[[-17 -39 -40  30 -52 -30 -63   4 -12   9  37 -27  53  -7]
 [ 12 -52  -3 -44 -19 -27 -39 -46  -4  -1 -26   7   0  67]
 [-13  13   5 -29  34   0  34  14   3  27  -8 -29 -26 -53]
 [  5   6  44  53  -2 -58  36 -39 -29  53  17 -51  37  29]]
->
[[ 12 -52  -3 -44 -19 -27 -39 -46  -4  -1 -26   7   0  67]
 [  5   6  44  53  -2 -58  36 -39 -29  53  17 -51  37  29]
 [-13  13   5 -29  34   0  34  14   3  27  -8 -29 -26 -53]
 [-17 -39 -40  30 -52 -30 -63   4 -12   9  37 -27  53  -7]]

[[-43 -31 -21  66  38 -43  76]
 [ 40 -28 -58  -4  36  22 -70]
 [  1   1  28  27 -20   7 -46]]
->
[[ 40 -28 -58  -4  36  22 -70]
 [  1   1  28  27 -20   7 -46]
 [-43 -31 -21  66  38 -43  76]]

[[-49 -24  21 -15 -14  42  20  65  52  18]
 [-20  18 -27 -30   5  32 -42  17  -4  32]
 [ -8  16  -4 -70  14  47 -32   3 -52 -43]
 [ 21 -10  18  37  65  43  41 -30  13  35]
 [  5  24 -51  13 -12   8   2  -2 -12 -15]]
->
[[ 21 -10  18  37  65  43  41 -30  13  35]
 [  5  24 -51  13 -12   8   2  -2 -12 -15]
 [ -8  16  -4 -70  14  47 -32   3 -52 -43]
 [-20  18 -27 -30   5  32 -42  17  -4  32]
 [-49 -24  21 -15 -14  42  20  65  52  18]]

[[-28  24  26 -14  51   8  22]
 [  9 -14 -18 -61  23 -17 -12]]
->
[[  9 -14 -18 -61  23 -17 -12]
 [-28  24  26 -14  51   8  22]]

[[-62  78 -32 -18 -14 -23   4  -7 -11 -11 -16  37]
 [ -2  45  12 -41 -34  67 -63  -7   7   6 -31  12]
 [ 13  13  -6  12 -46  46  54 -11  39 -48 -45  40]
 [-44  -7  16  18  14 -41  80 -42  38  -1  31  25]]
->
[[ 13  13  -6  12 -46  46  54 -11  39 -48 -45  40]
 [ -2  45  12 -41 -34  67 -63  -7   7   6 -31  12]
 [-44  -7  16  18  14 -41  80 -42  38  -1  31  25]
 [-62  78 -32 -18 -14 -23   4  -7 -11 -11 -16  37]]

[[ 10 -22  28   2 -16  40 -34 -10  23  22   8 -13]
 [ 14  -3  -9 -78  13  32   7 -46 -36  23  22   1]
 [-28 -29  -9  15 -49  -9 -12 -22   0   2 -21 -12]
 [ 38  20 -52 -50  -2  -4   8  61  44 -27 -14  20]
 [-71  -6  -4 -21 -35  58  -3 -24 -24 -39  30  -9]
 [-21 -24  68  13 -26   4 -40  33  15  26 -33  38]]
->
[[ 38  20 -52 -50  -2  -4   8  61  44 -27 -14  20]
 [ 14  -3  -9 -78  13  32   7 -46 -36  23  22   1]
 [ 10 -22  28   2 -16  40 -34 -10  23  22   8 -13]
 [-21 -24  68  13 -26   4 -40  33  15  26 -33  38]
 [-28 -29  -9  15 -49  -9 -12 -22   0   2 -21 -12]
 [-71  -6  -4 -21 -35  58  -3 -24 -24 -39  30  -9]]

[[ 11  -4   9  -7  -2  -2  17  -5 -11   5  12  -4]
 [ -4   1  -4   1   0   1  -6   1   3  -2  -5   3]
 [ 24  28 -29 -63  13  -1  -8  -7 -23 -21 -16 -24]]
->
[[ 24  28 -29 -63  13  -1  -8  -7 -23 -21 -16 -24]
 [ 11  -4   9  -7  -2  -2  17  -5 -11   5  12  -4]
 [ -4   1  -4   1   0   1  -6   1   3  -2  -5   3]]

[[ 14  18  25 -23  14]
 [-32 -24 -18 -66 -34]
 [  7   5   2   6   8]
 [-55 -63 -73  71 -55]
 [-42 -37 -33 -55 -44]]
->
[[ 14  18  25 -23  14]
 [  7   5   2   6   8]
 [-32 -24 -18 -66 -34]
 [-42 -37 -33 -55 -44]
 [-55 -63 -73  71 -55]]

[[ 34  -8]
 [-19 -70]
 [ 41  35]]
->
[[ 41  35]
 [ 34  -8]
 [-19 -70]]
---
[[-29  -8 -37 -13 -16 -10  65  55  -7 -72  39 -73  61]
 [ 73  73  73  73  73  72 -54 -40  71  73   2  62 -50]
 [-70 -61 -71 -69 -69 -60  64  57 -58 -73  28 -72  62]]
->
[[ 73  73  73  73  73  72 -54 -40  71  73   2  62 -50]
 [-29  -8 -37 -13 -16 -10  65  55  -7 -72  39 -73  61]
 [-70 -61 -71 -69 -69 -60  64  57 -58 -73  28 -72  62]]

[[-11  34  24  33  29  44]
 [ 72 -44  40  22  70  -9]]
->
[[ 72 -44  40  22  70  -9]
 [-11  34  24  33  29  44]]

[[-13   0 -12 -44]
 [-37 -78 -37  68]
 [-31 -55 -32  24]
 [ -8   9  -7 -51]
 [-26 -32 -26 -11]]
->
[[ -8   9  -7 -51]
 [-13   0 -12 -44]
 [-26 -32 -26 -11]
 [-31 -55 -32  24]
 [-37 -78 -37  68]]

[[-70 -65 -57 -53 -52 -48]
 [ 31  30  23  21  28  32]]
->
[[ 31  30  23  21  28  32]
 [-70 -65 -57 -53 -52 -48]]

[[  0   0  -1   1  73 -40  -6 -62  25  23   1  48   0 -33   1 -57]
 [ 42 -55   2   0   2 -38 -48   1 -22  22   0  31 -49  -5  75 -34]]
->
[[ 42 -55   2   0   2 -38 -48   1 -22  22   0  31 -49  -5  75 -34]
 [  0   0  -1   1  73 -40  -6 -62  25  23   1  48   0 -33   1 -57]]

[[ 70 -22  35 -22 -40  22  38 -80   4 -46 -28   3  29 -35  11]
 [ 74   9  39  20  19  23  39 -38  23 -22 -67 -48 -43 -21  34]
 [ 65   6 -23 -29  42 -76  30 -42  12   6  42  43 -14  17 -15]]
->
[[ 74   9  39  20  19  23  39 -38  23 -22 -67 -48 -43 -21  34]
 [ 70 -22  35 -22 -40  22  38 -80   4 -46 -28   3  29 -35  11]
 [ 65   6 -23 -29  42 -76  30 -42  12   6  42  43 -14  17 -15]]

[[  0 -58 -68 -38 -19   4  -1  56 -69 -25 -71  59]
 [ 43  36 -55  23 -27  -6 -18  66 -45 -14 -20  74]]
->
[[ 43  36 -55  23 -27  -6 -18  66 -45 -14 -20  74]
 [  0 -58 -68 -38 -19   4  -1  56 -69 -25 -71  59]]
